Known rows:
[ 6 -9 -2  1  9  6  3  1  5  3  3 -2  1 -1 -3  0  3  3 -3 -2  8 -2  2  3
 22  5 -3 -6 13 -6 -8] -> rikugos
[  4  -7   5   1  11   0   3   3   6  -1   2  -5  -4  -4   1  -5  -4  -2
  -2   4   4  -2  -2   7   5  -3   3  -6   1 -12  -5] -> stetosan
[-2  2  3  0 -7  9 -1  1 -8 -2  2  0  1  2 -4 -7 -3 -9  0 -6  2 -1 -1  7
  4 -3 -6 -2 10  6  2] -> sasor
[ 3 -1 -1  0  2  0  0  2  4  0  2 -6 -3  3  2  2  0  2 -1  5  1  1  1  1
 -4  5  6 -6 -7 -4 -3] -> dekel
[-6  5  6  0 -4  0  0  1 -1 -1  1  4  1 -2  1  3 -7 -1 -2  3 -3  3 -2  2
 -6 -3 -2  0  5  2 -2] -> daflin
[ -5   5   7  -3  -6  -1  -1   2  -5  -2   1  -4  -5   1  -2   0  -3 -11
   4   0  -6   1  -5   2 -20  -6   3   2  -6   6   5] -> gasil
[  6   4 -12   3  -3  -2   0  -6  -3   2   4  -8  -3   7  -6   4   4   0
   3  -1   1   3   1   5  11   7  -1  -5  -4   2   1] -> fesku
[-1 -4  8  6  0 -2  1  3 -2 -2  1 10 -1  3 -7  1 -1  2 -6 -8  2  4  3  1
  6  0 -3  8 16  4 -8] -> skogis
[-3 -1 11  1 -1 -7  0  0  1 -2 -1  3 -4  0 -4 -4 -8 -6  2  1 -7  0 -3  4
 -8 -9  2  5  4  0 -2] -> plikul
[ 4  3 -9  2  0 -2  0 -7 -1  1  3 -5  0  4 -1  2  2  2  0  3  3  2  1  3
  9  5  0 -4 -4 -1  0] -> kuno
[ -4   3   2   3  -4 -12  -1  -2   6   1   0   8   0   1  -1   9  -8   6
   0   5 -10   5   0  -5  -5  -1   0   7   3   4  -6] -> sotri
[  2   1  -2  -2   1  -7  -1   0   1  -1   0  -5  -5   3   1   1   2   0
   2   7  -3   1   1  -4 -15   2  10   1 -18  -1   3] -> griti
[  3   3  -8   1  -4   5  -1  -7 -10  -1  -1  -6   3   7  -1  -9   5  -2
   3   2   4   2   3  -2  -7   4   6  -1 -18   6  11] -> feklis
[ -8   3   6  -4  -8   4   2 -13  -8  -4  12   6  10   8 -15  -2  -1   0
   5   1  -2  14   0  -9  -6   0  11  23 -13  16  10] -> drasku
[  6   4 -13   4   1  -5   2  -9   1   5   5  -6  -2   4  -7   9   3   3
   1  -1   3   5  -1   7  24   6  -4  -4   4  -1  -6] -> lepum
[ 1  0  3 -1 -3 -1 -2  4  9 -1 -2  0  1 -6  6  1 -2  3  0  0 -3  0  0  1
 -4 -3  1 -1 -6 -2  1] -> rerer
[  5  -1  -6   0  -3   0   0  -6  -7  -1   1  -5   0   8  -4  -7   8  -4
   5   0   1   1   4  -4  -7   5   9   5 -17   7  11] -> plupu
[  3  12 -10   7  -9  -2  -3  -8  -2   1   1  -3   3  -1  -1   6   0   3
   2  -5  -2   7  -2   7  16   0  -7  -1  -2   5   3] -> munal
[-4  2  4 -1 -2 -3  0  0 -2  1  0  5 -1  0 -3  1 -1 -3  1 -2 -4  0 -1 -1
 -2 -3 -3  5  6  4  0] -> sketrum

Facts:
bibrim funadras:113 plarur:b gebros:nuflonol zutum:nelok
binus funadras:387 metranur:stigodel plarur:b
bita funadras:387 plarur:b gebros:kuno zutum:bruskor
bosti funadras:387 metranur:pletar plarur:d
bramok gebros:fluvik
brastik funadras:113 metranur:kostam plarur:a gebros:plupu zutum:faflun
breto funadras:387 metranur:sezar plarur:c gebros:sopi
bridrikul funadras:387 metranur:vaskegrik plarur:c zutum:vaskegrik
brotrun gebros:klupum
brurel funadras:113 metranur:muza plarur:a zutum:seflavim
bruskor funadras:113 metranur:flagres plarur:c zutum:bita
bruta gebros:finuk
daflin funadras:113 metranur:drasku plarur:d
dekel funadras:387 metranur:drasku plarur:a
depa funadras:113 plarur:d zutum:miflidok
desa funadras:113 metranur:raklus plarur:a zutum:klevel
draplom gebros:zaze
drasku funadras:113 plarur:c gebros:sasor
drebel funadras:113 metranur:rotra plarur:d gebros:niflugrol zutum:skitru
drodrus funadras:387 plarur:b gebros:flufilun zutum:truklo
drutre funadras:387 metranur:desa, trerodo plarur:d gebros:goklos zutum:klevel
fabe funadras:113 plarur:b gebros:feban zutum:funa
faflun funadras:387 metranur:gufim, kostam, riplik plarur:a gebros:tromak
faskel funadras:113 plarur:d
feban funadras:113 plarur:c gebros:minul zutum:gasil
feflol funadras:387 plarur:b
fegrul funadras:387 metranur:peflak plarur:c zutum:peflak
feklis funadras:387 plarur:d gebros:brastik
feno funadras:113 plarur:a zutum:drasku
fesku funadras:387 metranur:fluvir plarur:c gebros:drutre
finuk gebros:gadror
flagres funadras:387 plarur:d gebros:kostam
flevi funadras:387 plarur:a gebros:tutrak
flivos funadras:113 plarur:b gebros:klodo
flufilun funadras:113 plarur:a gebros:foflin
fluvik funadras:113 metranur:rulu, goklos plarur:c gebros:drodrus
fluvir funadras:387 metranur:fesku plarur:a
foflin funadras:113 metranur:suplo plarur:d gebros:lelam
funa funadras:387 plarur:a gebros:desa zutum:pefe, feno
gadror gebros:kugal
gasil funadras:113 metranur:fesku plarur:c
gimebri gebros:bosti
goklos funadras:387 metranur:fluvik plarur:b gebros:lepum
grasum gebros:rikugos
gratre funadras:387 plarur:b gebros:tisofam
grege funadras:113 plarur:d gebros:nostas
grevon funadras:387 plarur:b
griti funadras:387 plarur:b
gufim funadras:113 plarur:a
kape funadras:113 plarur:a zutum:lelam
kedo funadras:113 metranur:rukleton plarur:b zutum:plupu, skitru
kilel funadras:113 metranur:pefe plarur:c gebros:zofleflan zutum:drasku
klevel funadras:387 metranur:desa, tutrak plarur:b gebros:truklo
klodo funadras:113 metranur:nostas, nelok plarur:a gebros:grege zutum:nostas
klupum gebros:bruta
kostam funadras:387 plarur:a zutum:riplik
kugal gebros:skogis
kuno funadras:387 plarur:a gebros:sotri
lafik funadras:387 metranur:pletar, rikugos plarur:b zutum:feklis
lelam funadras:387 plarur:a gebros:drebel
lepum funadras:387 plarur:c gebros:munal zutum:griti
lesem funadras:113 plarur:d
listek funadras:113 plarur:b gebros:tatro
miflidok funadras:113 plarur:d gebros:drasku
minul funadras:387 plarur:d gebros:skera
munal gebros:bita
muza funadras:387 plarur:a gebros:klevel
nelok funadras:113 plarur:c gebros:sutul
niflugrol funadras:387 metranur:kostam plarur:a gebros:rerer
nostas funadras:387 plarur:a zutum:sezar
nuflonol funadras:113 plarur:a zutum:sotri
pefe funadras:113 plarur:d zutum:kilel
peflak funadras:113 metranur:pleklom plarur:d
peskir funadras:113 metranur:seflekil plarur:a zutum:plager
pinem gebros:zeguflar
plager funadras:387 plarur:a gebros:pleklom
plaplok funadras:387 plarur:c gebros:nelok
pleklom funadras:387 plarur:a gebros:vaskegrik zutum:truklo, peflak, drodrus, fegrul
pletar funadras:387 metranur:bosti plarur:b zutum:feklis
plibem funadras:387 plarur:d zutum:lafik
pliflom gebros:draplom
plikul funadras:113 metranur:vetir plarur:b
pliskol funadras:387 metranur:feban plarur:c zutum:feban
plupu funadras:387 plarur:b gebros:plager
povafek funadras:113 plarur:b zutum:vezal
pufla funadras:113 plarur:d
puplabom funadras:113 plarur:a
raklus funadras:113 plarur:a gebros:brurel zutum:drutre
repli funadras:387 metranur:peflak plarur:c
rikugos funadras:387 metranur:bosti, lafik plarur:a gebros:vezal zutum:lafik, plibem
riplik funadras:387 plarur:a zutum:faflun, kostam
rotra funadras:113 metranur:plaplok plarur:b zutum:plupu, grevon
rukleton funadras:387 metranur:plaplok plarur:a
rulu funadras:113 metranur:fluvik plarur:b
sasor funadras:113 metranur:dekel plarur:d gebros:flivos
satros funadras:387 metranur:flivos plarur:a
seflavim funadras:387 plarur:a
seflekil funadras:387 metranur:pufla plarur:d
sepleruk funadras:387 plarur:c
sezar funadras:387 metranur:nelok plarur:d zutum:nostas, breto
skabel funadras:113 plarur:b
skera gebros:briskol
sketrum funadras:113 plarur:b gebros:grevon
skitru funadras:113 plarur:c gebros:feklis
skogis funadras:113 metranur:talas plarur:c gebros:lupa zutum:tromak, vefor
sopi gebros:muza
sotri funadras:113 plarur:b zutum:nuflonol
stetosan funadras:387 metranur:brastik plarur:a zutum:faskel
stigodel funadras:387 plarur:b
stugros funadras:387 plarur:a
stuve gebros:pinem
suplo funadras:387 metranur:foflin plarur:a gebros:seflavim
suseno funadras:113 plarur:a gebros:faflun zutum:lesem
sutul gebros:brotrun
talas funadras:113 plarur:c
talo funadras:387 plarur:d zutum:tisofam
tatro gebros:feno
tepek funadras:113 metranur:stugros plarur:d gebros:bramok zutum:grege, stugros
tisofam funadras:113 metranur:daflin plarur:d gebros:griti
trate gebros:peskir
trerodo funadras:113 metranur:tutrak, drutre plarur:a zutum:drutre
trogon funadras:387 plarur:d
tromak funadras:113 plarur:d gebros:listek zutum:talas
truklo funadras:387 metranur:repli plarur:d
tutrak funadras:387 plarur:a gebros:trogon zutum:trerodo, klevel
vaskegrik funadras:387 plarur:b
vefor funadras:113 metranur:tromak plarur:d
vetir funadras:387 metranur:zaze plarur:c
vezal funadras:387 plarur:c gebros:bridrikul
zanas funadras:113 plarur:b zutum:skabel
zaze funadras:387 plarur:d gebros:grasum
zeguflar funadras:113 metranur:skogis plarur:c gebros:suseno zutum:skogis
zofleflan gebros:fesku
zonubrul funadras:113 metranur:sotri plarur:b

Rows:
No name comes twice in this set of rows, the named rows included.
[  1  -7   6  -4  10  10   6  -5   5  -4  16  -4   5   1 -10  -1  -1   5
   0   3   9  11  -3   1  13   3  13   8  -4  -4  -1] : funa
[ -5  10  -2  -1  -5   0   1  -2 -14  -1  -2   5   3   3  -2   6   7   0
  -2  -5   1   2   0 -11  -9   4  -4  12   1  12   6] : nelok
[  2  -4  -1   0   8   2   2   2   7   0   3  -3  -1  -2   3   3  -3   6
  -4   5   6   1   0   3   6   2   2  -8   0 -11  -8] : talo
[  1   8 -17   7 -10  -9  -9  15  -2  11 -20   6  -7  -2  17  14   5   6
  -5  -3  -9 -18   5  -6   1  10 -26 -21  28   2 -12] : raklus
[ 5 -6 -7  5  3  0  0 -7  0  1 -1  4  6  4 -1 -5  2  7 -2  2  5  2  8 -2
 12  5  1  0 -2  0 -2] : zaze
[  0   5  -8  -3   1  -2   0  -1   2   1   1  -5   1   2   6  10   2   7
   0   9   1   2   1  -9  -9   7   5  -2 -14  -3   3] : nostas
[  1  -9   8   2  -1   4   0   2   2   1   3   5  -2   1 -11  -6  -3  -5
   0  -7  -1   0   2   8  14  -3  -5   0  21   3  -8] : zeguflar
[ -5   1   3   4  -8 -11  -3  -5   2   0  -1   8   1   4  -3   4  -6   4
   1   7 -10   7   3  -7 -14   0   6   9  -6   9  -2] : talas
[  4   2  -5  -5   0   5   0   1  -8   0   2 -11  -3   4  -2  -3   9  -8
   5  -2   4  -2  -1   0  -8   4   4  -3 -13   3  10] : breto
[ -6   5   5  -2  -5  -7   0  -2  -3  -1  -1   3  -2   1   0   2  -5  -4
   3   3  -9   1  -3  -4 -18  -5   4   7  -6   6   4] : skabel
[  9  18 -34  11 -17  -9  -9   3 -10  10 -18 -10  -9   7  14  10   8   0
   0   0  -5 -12   6   4   1  15 -20 -28   2   4   0] : drutre

The same objects again, as new rows of numbers:
Known rows:
[-6  1 -3 13 21 -1 11  9 -8 -6  2 24  0  0  6 -3 -4 -1 -1  5 -7 13 -1 -4
 -4 -3 -5 -5 -4 -4] -> stetosan
[  0  -3   0   2   8   2  24  10  -8  10 -11  11  -3  -1  41  -1  -5  -4
  -2  -4  -6   1  36  -5  11  -2   9  25  -5   5] -> desa
[ -5   3  -4   6  18  -3  -8  -2  -7  -4  -7  29   4  -2  15  23   2  -4
  -1 -15   8  15  -1  -4   1   2  -7   2  -1  -4] -> klodo
[-6 -2 -2  3 18 -2  5 -2 -7  9 -8 10 -2 -1 16 17 -5  3  1  9 -7  7 -2 -4
 -4 -3 -6 29 -4 11] -> kedo
[-5  0 -3  1 20 -1 -1  0 -6  1 -8 21 -1  0 24  8 -4 -3 -1  7 -6 15  7 -3
 -3 -3 -6  8 -3 -2] -> brurel
[ 3 13 -4 28 30 -2 -2  1 -7 -6 -4 19 17  0 25 -4 -6 -4  1  3 -5 25 -3 -4
 -3  9 -5 -2 -5 -5] -> nostas
[  3  -2   2 -10  -8  -2  -6  -3  -2  -4  -3  -9  -1   0  -8  -3   0  -5
   0 -15   8  -8  -2  -3  -4  -3  -1  -7   3  -5] -> grasum
[ -6  -1   0  -2  -7   6   2  -1   4  -7  13  -8  -2   0 -10  -3  15  -4
  -1 -14  -6  -6  -3   3  -2  -3  -5  -7  12  -2] -> niflugrol
[  3  -1   2 -10  -8  -1  -5  -3  -2  -4  -3  -8   0   0  -8  -2  -1  -5
   0 -15   8  -6  -3  -5  -4  -4  -2  -7   2  -5] -> sopi
[ -5  -1  -2 -10 -10  -2  -2  -5   5   5 -10  -9   0   0 -10  -3  -5   1
   0 -15   4  -5  -2  -4  -4  -4  10  -8  13  -4] -> bruta
[  5  -1   4   0  -8   1  -5   2   0  -5   3 -10  -1   7  -9  -3  -1   6
   0  -4   7  -6  -2  11   5   0   0  -8   1  -3] -> zaze
[  1  -1  -1   1  -8   0   5  -4   2   3  11 -11  -1   0  -8  -4  -4  -1
   1  18  -7  -1  -4   0  -5  -4   3  -3  -3   4] -> griti
[  3  -2   0 -10  -8  -2  -5  -4  -2  -4  -3  -9  -2  -1  -8  -3  -2  -4
   0 -14   5  -7  -3  -4  -5  -4   0  -8   2  -4] -> stuve
[  9  -3  17  -1  -8  33  22  10  -4   1  -8 -12  -4  -1  -8  -2   6  -3
  -2 -15  -7  -5  13  -5   9  -4  33  10   2  22] -> klevel
[ -5  -2   6  -9  -8  -1  -2  -3   6  16  -2 -11  -2  -1  -6  -3  -4   8
   2  27  -6  -5  -2   9  -5  -4  -4   3  -3   8] -> rulu
[  3  -1   1  -9  -9  -2  -6  -4  -2  -5  -2  -9  -2   0  -8  -2  -2  -4
   1 -15   6  -7  -3  -4  -4  -3  -2  -7   0  -4] -> tatro
[ -6  -2  -2  -2  -8   0   8  -4   1   0  16 -10  -2  -1  -9  -3  -4   0
   0  16  -7  -4  -3  -3  -5  -4   3  -2  -3   5] -> binus
[  3  -2   0   0  -7  -1   4  -4   6  -4   3 -11  -1   0  -4  -5  -4  -4
   4  16  -7  -2  -2   5  -3  -4   4  -7  -2  -4] -> stugros
[-4 -1  5 -9 -8 -2 -3 -4 11 10 -7 -9 -2  0  6 -4 -2  1  4 25 -5 -5  4 13
 -2 -4 -4 -6 -3 -3] -> gufim

Rows:
No name comes twice in this set of rows, the named rows included.
[  1  -1   3   3   6  11  32  20  -7  12 -13  13  -3  -3  47  -2  -5  -2
  -3 -10  -6   1  50  -6  18  -2  18  31  -4  14] : trerodo
[ 3  8 -5 25 30 -3 -2  1 -7 -6  2 13 14 -2 14 -1 -7 -3  0  4 -6 24 -3 -4
 -4  8 -6  9 -4 -3] : sezar
[ 16  -1  17  -5 -10  11  -8  10  -7   9  31 -10  -1  12  -9  -2   7  11
   0  -1  10  -3  -4  -4   0  -3   9  -6  -3  -5] : goklos
[  6   0  -3   8   9  -2  -3  -3  -7   0  -9  17   2   0   9   5  -3   3
  -1 -15  19  -5   3  -5  18  22  -6  16  -2  -5] : feban
[ -5  -2  -3   5  17  -1   3   3  -7  -7  -8  20  -2  -1   7  21  13  -5
  -1 -14   0  -6  -2  -3  12   6  -7  14   0  21] : drebel
[ 10  -1   7 -10  -9  -2  -8  -3  -5  -2   7  -8  -1   3  -8  -3   2  -5
   0 -14  12  -7  -2  -5  -3  -4   3  -8  -2  -6] : zofleflan
[ -5  -1   1 -10  -7  -1  -2  -3  11  -6  -5  -9  -3  -2  -5  -3  26  -5
   6 -11   3  -7  -2  17  10  -4  -6  -6  18  13] : flufilun
[ -4  -1   3  -3  -9  -1  14  -4  -3   7   4 -11  -3   1  -9  -5  -4  11
   5  32  -6  -6  -4   5   1   0   0  -5  -3  -5] : vaskegrik
[ 23   5  -1   8  -9   1  -8  -3   7  -6   3 -12   3   3  -7  -4  -3  -5
  -1 -14   8  11  -2   8  -3  -3   5  -6   5   8] : flagres
[ -5   6  -3   5   5  -2  -2  -4  -7   2  -9  29   0   0  -8  12  -4  15
  -2 -12  11   7   5  -4   5  16  -5   6  -3  -4] : skogis
[-6 -1 -3 10 19 -1 19  6 -8 -5  3 26 -2  0 -7 -2 -4 10  0 16 -7 -6 -2 -4
 -4  8 -4  9 -5 -5] : bridrikul
[  2   8  -2  10   2  -3  -9  14  -7   1  -9  17   4   3  10   7  -5   7
  -1 -11  23  18   5  -2   9  10  -6  -2  -2   9] : tromak
[ -5  -1   1 -10  -6   0  -4  -4  13   8  -3 -10  -2   0   5  -4   2  -4
   1  20  -7  -6   2   7  -5  -5  -4  -6  -1  -4] : puplabom

